Below are the code and all the weights of a small trained network. Each question names an input and a target symbol and asks about switching units off, where a switched-off unit gives its printed mean instead of its output.

import numpy as np


def w(rows, s, z=0):
    codes = np.array(rows[::2]) - 128.0
    scale = np.full(codes.shape[1], s)
    scale[-1] = z or s
    return codes * scale


def norm(h):
    return h / np.sqrt((h * h).mean(-1, keepdims=True) + 1e-5)


def f(y):
    return np.maximum(y, 0)


def softmax(a):
    e = np.exp(a - a.max(-1, keepdims=True))
    return e / e.sum(-1, keepdims=True)


def log_softmax(a):
    a = a - a.max(-1, keepdims=True)
    return a - np.log(np.exp(a).sum(-1, keepdims=True))


def net(x, mask):
    ids = ['βγδζμξπτφψω'.index(c) for c in x.split()]
    T = len(ids)
    res = E[ids] + P[:T]
    r = norm(res)
    for j in range(3):
        rows = slice(3 * j, 3 * j + 3)
        q, k, v = (r @ M[0][rows].T for M in (Q, K, V))
        z = softmax(np.where(np.tri(T) > 0, q @ k.T / 3**0.5, -1e9)) @ v
        o = O[0][rows]
        res = res + np.where(mask[j], z, o[:, -1]) @ o[:, :-1]
    y = f(norm(res) @ A[0][:, :-1].T + A[0][:, -1])
    res = res + np.where(mask[3:7], y, B[0][:, -1]) @ B[0][:, :-1]
    return log_softmax(norm(res)[-1] @ U[:, :-1].T + U[:, -1])


Q, K, V, O, A, B = {}, {}, {}, {}, {}, {}
E = w([
[145,161,194],'β',
[174,128,155],'γ',
[162,218,69],'δ',
[175,207,143],'ζ',
[243,165,107],'μ',
[155,151,90],'ξ',
[190,127,7],'π',
[147,171,190],'τ',
[124,65,109],'φ',
[156,120,158],'ψ',
[68,105,170],'ω',
],0.017)
P = w([
[119,201,91],'0',
[255,132,205],'1',
[113,204,92],'2',
[214,72,177],'3',
[112,203,96],'4',
[201,56,166],'5',
[115,205,95],'6',
[195,45,156],'7',
[113,209,99],'8',
[189,39,152],'9',
[113,210,98],'10',
[187,41,147],'11',
[114,212,100],'12',
[183,41,144],'13',
],0.0099)
Q[0] = w([
[248,115,46],'head 0',
[169,191,225],'head 0',
[238,98,134],'head 0',
[34,86,255],'head 1',
[104,38,147],'head 1',
[181,205,199],'head 1',
[136,133,228],'head 2',
[77,249,39],'head 2',
[40,129,176],'head 2',
],0.0098)
K[0] = w([
[196,128,66],'head 0',
[177,216,205],'head 0',
[202,134,98],'head 0',
[70,122,222],'head 1',
[47,129,111],'head 1',
[92,146,180],'head 1',
[114,153,239],'head 2',
[238,189,70],'head 2',
[168,103,246],'head 2',
],0.014)
V[0] = w([
[16,179,137],'head 0',
[108,17,160],'head 0',
[142,126,60],'head 0',
[82,130,253],'head 1',
[231,186,86],'head 1',
[111,74,114],'head 1',
[228,101,254],'head 2',
[117,50,129],'head 2',
[98,100,89],'head 2',
],0.0085)
O[0] = w([
[151,101,46,36],'head 0',
[56,80,168,87],'head 0',
[145,233,253,204],'head 0',
[238,205,118,2],'head 1',
[97,107,249,207],'head 1',
[194,69,58,133],'head 1',
[196,124,51,39],'head 2',
[148,200,114,136],'head 2',
[173,97,248,161],'head 2',
],0.0051,0.0035)
A[0] = w([
[251,119,167,18],'neuron 0',
[98,79,156,175],'neuron 1',
[130,139,13,173],'neuron 2',
[204,206,185,3],'neuron 3',
],0.011,0.0032)
B[0] = w([
[73,199,254,253],'neuron 0',
[183,140,125,243],'neuron 1',
[99,76,123,207],'neuron 2',
[153,32,66,245],'neuron 3',
],0.011,0.0044)
U = w([
[165,112,83,152],'β',
[132,105,118,93],'γ',
[105,191,90,236],'δ',
[162,153,92,177],'ζ',
[168,182,189,110],'μ',
[63,179,140,56],'ξ',
[59,116,93,167],'π',
[167,118,81,167],'τ',
[63,81,177,150],'φ',
[172,4,107,93],'ψ',
[110,72,44,255],'ω',
],0.019,0.0052)

Each question gives the input, a string of symbols that net reads in full, and the target symbol t.
The units are the heads (3 rows each of Q, K, V and O) and the neurons (one row each of A and B). Each row of codes is followed by its name. A weight is (code - 128) times the scale printed after its matrix; where a second scale follows, it is the last column's (O, A, B and U).
mask holds one flag per unit, heads first, then neurons. A switched-off unit (its flag False) gives its mean, the last column of its rows in O or B, instead of its output. The means were averaged over made-up inputs and are rounded, as every weight is.
A unit's drop is (log p(t) with every unit on - log p(t) with that unit switched off) / (log p(t) with every unit on - log p(t) with every unit switched off).
The circuit of an input: a set's keep is (log p(t) with only the set's units on - log p(t) with every unit switched off) / (log p(t) with every unit on - log p(t) with every unit switched off). Starting from all 7 units, units are removed one at a time, each time the one whose removal leaves the highest keep (on an exact tie, the one counted first), for as long as the keep stays at least 0.8.
circuit, biggest first: the units of the circuit, biggest drop first
unit that matters most: the unit with the biggest drop
top k neurons: the k neurons with the biggest drops, biggest first
heads that matter: for each layer, one digit per head in row order, 1 if its drop is at least 0.15 and else 0, layers parted by /
drop of u: that unit's drop, to one decimal
input φ ξ ψ μ ψ, target ψ: unit that matters most	neuron 3
input φ φ ω φ δ ζ ξ, target ξ: heads that matter	011
input φ π φ φ ζ ω φ φ φ π ω ψ, target μ: heads that matter	000
input φ φ δ δ φ ω φ ω φ δ φ π, target μ: circuit, biggest first	(head 0; neuron 0)
input ω τ ω φ, target μ: heads that matter	010
input ξ ξ ξ φ φ φ ζ φ β ω, target μ: circuit, biggest first	(head 1; head 2; neuron 0)
input μ δ μ φ, target μ: circuit, biggest first	(head 2; neuron 0; head 0)
input ω γ μ φ ζ φ μ ω φ π π, target π: heads that matter	110
input ω φ ω φ ω δ γ μ φ δ, target φ: heads that matter	010
input β ζ φ φ ζ ζ ω, target ω: heads that matter	100
input ξ π ω π δ ω ψ ζ ω ω γ, target ψ: top 2 neurons	(neuron 3; neuron 0)
input φ δ ξ ω μ μ μ φ π δ π ω β δ, target ψ: heads that matter	110
input φ β φ π, target μ: heads that matter	000
input μ δ π μ μ φ φ ω ω φ ω ψ δ ω, target ψ: heads that matter	100
input μ φ φ τ φ φ ξ, target ξ: heads that matter	010
input δ φ φ φ φ ω μ φ ζ β ω, target ω: top neuron	(neuron 2)
input φ ω μ ψ μ φ δ ω φ φ ω γ, target μ: top 2 neurons	(neuron 0; neuron 2)
input φ ω φ φ ψ φ π φ φ φ φ τ μ ξ, target μ: drop of neuron 3	0.3
input φ ω ξ φ φ ξ, target φ: drop of head 0	0.1
input ω φ φ β π μ φ ω φ φ φ γ, target μ: drop of neuron 0	0.8
